Below is a small trained network, with its code and all its weights. Each question gives an input and a target symbol and asks what happens when units are switched off, that is, made to give their printed mean instead of their output.

import numpy as np


def w(rows, s, z=0):
    codes = np.array(rows[::2]) - 128.0
    scale = np.full(codes.shape[1], s)
    scale[-1] = z or s
    return codes * scale


def f(y):
    return y / 2 * (1 + np.tanh(0.7978845608 * (y + 0.044715 * y**3)))


def softmax(a):
    e = np.exp(a - a.max(-1, keepdims=True))
    return e / e.sum(-1, keepdims=True)


def log_softmax(a):
    a = a - a.max(-1, keepdims=True)
    return a - np.log(np.exp(a).sum(-1, keepdims=True))


def net(x, mask):
    ids = ['αγζθλμξστφψω'.index(c) for c in x.split()]
    T = len(ids)
    res = E[ids] + P[:T]
    u = 0
    for l in range(2):
        r = res
        for j in range(2):
            rows = slice(3 * j, 3 * j + 3)
            q, k, v = (r @ M[l][rows].T for M in (Q, K, V))
            z = softmax(np.where(np.tri(T) > 0, q @ k.T / 3**0.5, -1e9)) @ v
            o = O[l][rows]
            res = res + np.where(mask[u + j], z, o[:, -1]) @ o[:, :-1]
        u += 2
        y = f(res @ A[l][:, :-1].T + A[l][:, -1])
        res = res + np.where(mask[u : u + 12], y, B[l][:, -1]) @ B[l][:, :-1]
        u += 12
    return log_softmax(res[-1] @ U[:, :-1].T + U[:, -1])


Q, K, V, O, A, B = {}, {}, {}, {}, {}, {}
E = w([
[91,30,211,115,134],'α',
[211,123,64,125,53],'γ',
[75,39,139,194,162],'ζ',
[50,115,114,202,105],'θ',
[212,43,162,112,154],'λ',
[142,73,105,218,157],'μ',
[2,120,104,115,126],'ξ',
[162,102,224,202,62],'σ',
[128,177,39,115,143],'τ',
[98,67,106,103,197],'φ',
[152,71,54,37,52],'ψ',
[41,144,157,111,37],'ω',
],0.0094)
P = w([
[120,143,109,118,154],'0',
[127,3,11,184,96],'1',
[116,27,46,161,77],'2',
[111,97,82,124,81],'3',
[122,75,70,118,77],'4',
[122,41,48,144,77],'5',
],0.0042)
Q[0] = w([
[117,194,203,121,173],'L0H1',
[151,1,77,127,34],'L0H1',
[215,222,200,62,187],'L0H1',
[132,27,68,94,20],'L0H2',
[254,158,175,111,205],'L0H2',
[67,249,213,140,203],'L0H2',
],0.0075)
K[0] = w([
[135,52,181,216,160],'L0H1',
[117,241,113,42,73],'L0H1',
[57,75,168,227,91],'L0H1',
[121,252,216,123,175],'L0H2',
[42,112,21,154,117],'L0H2',
[155,2,84,169,85],'L0H2',
],0.008)
V[0] = w([
[126,101,151,212,171],'L0H1',
[25,139,157,201,144],'L0H1',
[106,178,45,211,191],'L0H1',
[135,209,2,136,111],'L0H2',
[79,214,152,141,9],'L0H2',
[58,131,102,34,185],'L0H2',
],0.0075)
O[0] = w([
[124,127,203,200,191,73],'L0H1',
[35,117,137,216,143,84],'L0H1',
[115,232,93,192,166,75],'L0H1',
[124,254,61,132,150,2],'L0H2',
[72,190,134,161,34,64],'L0H2',
[12,110,57,67,182,111],'L0H2',
],0.0071,0.0014)
A[0] = w([
[97,241,115,114,125,114],'L0N1',
[171,110,103,147,85,149],'L0N2',
[170,119,102,140,73,192],'L0N3',
[210,88,88,187,137,174],'L0N4',
[119,94,151,93,111,118],'L0N5',
[111,195,125,145,103,136],'L0N6',
[92,125,169,163,138,121],'L0N7',
[102,112,80,223,213,253],'L0N8',
[74,77,197,142,78,111],'L0N9',
[103,134,72,87,85,165],'L0N10',
[214,88,74,253,87,252],'L0N11',
[207,101,71,132,119,209],'L0N12',
],0.0058,0.0045)
B[0] = w([
[167,64,114,226,103,120],'L0N1',
[124,151,167,63,92,161],'L0N2',
[88,147,153,85,96,184],'L0N3',
[104,174,218,71,166,183],'L0N4',
[146,104,123,122,121,148],'L0N5',
[135,130,135,197,80,123],'L0N6',
[109,127,123,181,141,135],'L0N7',
[6,193,150,113,186,221],'L0N8',
[164,40,164,195,111,174],'L0N9',
[83,128,90,114,116,171],'L0N10',
[57,201,253,66,132,253],'L0N11',
[80,178,156,48,133,202],'L0N12',
],0.0049,0.0059)
Q[1] = w([
[245,174,71,149,131],'L1H1',
[97,118,170,126,168],'L1H1',
[3,164,166,77,99],'L1H1',
[90,80,127,152,171],'L1H2',
[86,208,126,154,176],'L1H2',
[55,115,125,54,119],'L1H2',
],0.0075)
K[1] = w([
[54,79,154,202,182],'L1H1',
[116,155,110,80,71],'L1H1',
[253,104,134,70,93],'L1H1',
[170,178,175,116,81],'L1H2',
[192,25,168,101,118],'L1H2',
[96,110,179,249,79],'L1H2',
],0.0065)
V[1] = w([
[154,162,177,143,208],'L1H1',
[203,197,109,5,71],'L1H1',
[197,99,224,159,186],'L1H1',
[58,184,163,255,213],'L1H2',
[162,222,155,106,207],'L1H2',
[81,84,102,69,241],'L1H2',
],0.0063)
O[1] = w([
[87,178,175,125,191,50],'L1H1',
[254,155,133,54,82,252],'L1H1',
[76,126,217,112,174,52],'L1H1',
[221,141,133,213,123,232],'L1H2',
[175,198,150,129,188,58],'L1H2',
[198,93,70,120,228,244],'L1H2',
],0.0076,0.0032)
A[1] = w([
[156,85,136,108,81,84],'L1N1',
[99,102,167,175,171,32],'L1N2',
[204,123,154,146,126,204],'L1N3',
[112,254,120,166,85,178],'L1N4',
[137,129,131,148,222,3],'L1N5',
[179,92,146,110,89,85],'L1N6',
[67,109,118,192,125,32],'L1N7',
[50,137,123,178,150,90],'L1N8',
[186,106,121,187,104,210],'L1N9',
[129,65,8,141,186,152],'L1N10',
[186,137,120,83,237,172],'L1N11',
[203,92,127,149,143,191],'L1N12',
],0.0066,0.0062)
B[1] = w([
[136,74,154,154,129,218],'L1N1',
[227,121,118,144,110,204],'L1N2',
[92,137,151,144,138,217],'L1N3',
[93,210,128,107,81,200],'L1N4',
[230,119,137,75,200,171],'L1N5',
[137,96,144,153,131,218],'L1N6',
[244,93,136,216,79,196],'L1N7',
[191,114,157,201,131,233],'L1N8',
[78,158,105,160,99,206],'L1N9',
[126,109,2,142,165,228],'L1N10',
[116,137,127,48,181,253],'L1N11',
[86,145,130,174,183,203],'L1N12',
],0.0073,0.0052)
U = w([
[127,19,133,136,149,182],'α',
[176,175,131,85,101,113],'γ',
[222,99,119,154,158,4],'ζ',
[191,160,127,192,107,75],'θ',
[77,102,169,73,173,177],'λ',
[173,174,158,142,172,138],'μ',
[147,110,63,172,136,65],'ξ',
[121,134,231,142,91,100],'σ',
[30,210,76,108,153,245],'τ',
[121,110,90,118,194,175],'φ',
[255,79,78,95,100,7],'ψ',
[49,97,97,136,62,210],'ω',
],0.0065,0.0036)

Each question gives the input, a string of symbols that net reads in full, and the target symbol t.
The units are the heads (3 rows each of Q, K, V and O) and the neurons (one row each of A and B). Each row of codes is followed by its name. A weight is (code - 128) times the scale printed after its matrix; where a second scale follows, it is the last column's (O, A, B and U).
mask holds one flag per unit, layer by layer, with each layer's heads first. A switched-off unit (its flag False) gives its mean, the last column of its rows in O or B, instead of its output. The means were averaged over made-up inputs and are rounded, as every weight is.
A unit's drop is (log p(t) with every unit on - log p(t) with that unit switched off) / (log p(t) with every unit on - log p(t) with every unit switched off).
The circuit of an input: a set's keep is (log p(t) with only the set's units on - log p(t) with every unit switched off) / (log p(t) with every unit on - log p(t) with every unit switched off). Starting from the 12 units with the biggest drops (on a tie, the unit counted first), units are removed one at a time, each time the one whose removal leaves the highest keep (on an exact tie, the one counted first), for as long as the keep stays at least 0.8.
units of the circuit, in order: the units of the circuit, biggest drop first
top k neurons: the k neurons with the biggest drops, biggest first
k most important neurons of layer l: the k neurons of layer l with the biggest drops, biggest first
drop when u is switched off: that unit's drop, to one decimal
input ψ λ μ, target ψ: units of the circuit, in order => [L1H1 L0H1]
input σ ω ζ σ γ, target σ: units of the circuit, in order => [L0H2 L1H2 L0N11 L1N10]
input σ ζ λ ξ, target σ: units of the circuit, in order => [L0H2 L1H1 L1H2 L1N10]
input θ σ ζ, target σ: top 2 neurons => [L0N11 L1N10]
input σ σ θ ω α, target σ: units of the circuit, in order => [L0H2 L1H2 L1N10]
input α σ λ, target λ: 2 most important neurons of layer 1 => [L1N7 L1N8]
input α ω ω θ, target ω: top neuron => [L1N5]
input λ σ σ θ, target σ: 2 most important neurons of layer 1 => [L1N10 L1N11]
input ψ γ ψ ζ ξ, target ψ: units of the circuit, in order => [L1H1 L0H1]
input θ α θ, target θ: 3 most important neurons of layer 1 => [L1N7 L1N8 L1N2]
input ξ ζ θ, target θ: top 3 neurons => [L1N7 L1N8 L0N8]
input α σ θ α, target α: top 2 neurons => [L0N9 L1N4]
input α ζ μ μ ψ, target ψ: 2 most important neurons of layer 0 => [L0N12 L0N3]
input θ τ ξ, target τ: 2 most important neurons of layer 0 => [L0N9 L0N8]
input α σ μ, target σ: top 2 neurons => [L0N11 L1N10]
input φ ζ φ ζ ζ λ, target φ: most important neuron of layer 0 => [L0N8]
input μ α μ ζ, target μ: drop when L0H2 is switched off => 0.3
input φ ψ θ, target ψ: drop when L1N12 is switched off => -0.1
input φ φ μ τ ζ, target φ: drop when L1N1 is switched off => 0.0
input τ ψ ω γ, target γ: 2 most important neurons of layer 1 => [L1N4 L1N10]
input φ φ ζ ζ ξ, target φ: most important neuron of layer 1 => [L1N10]
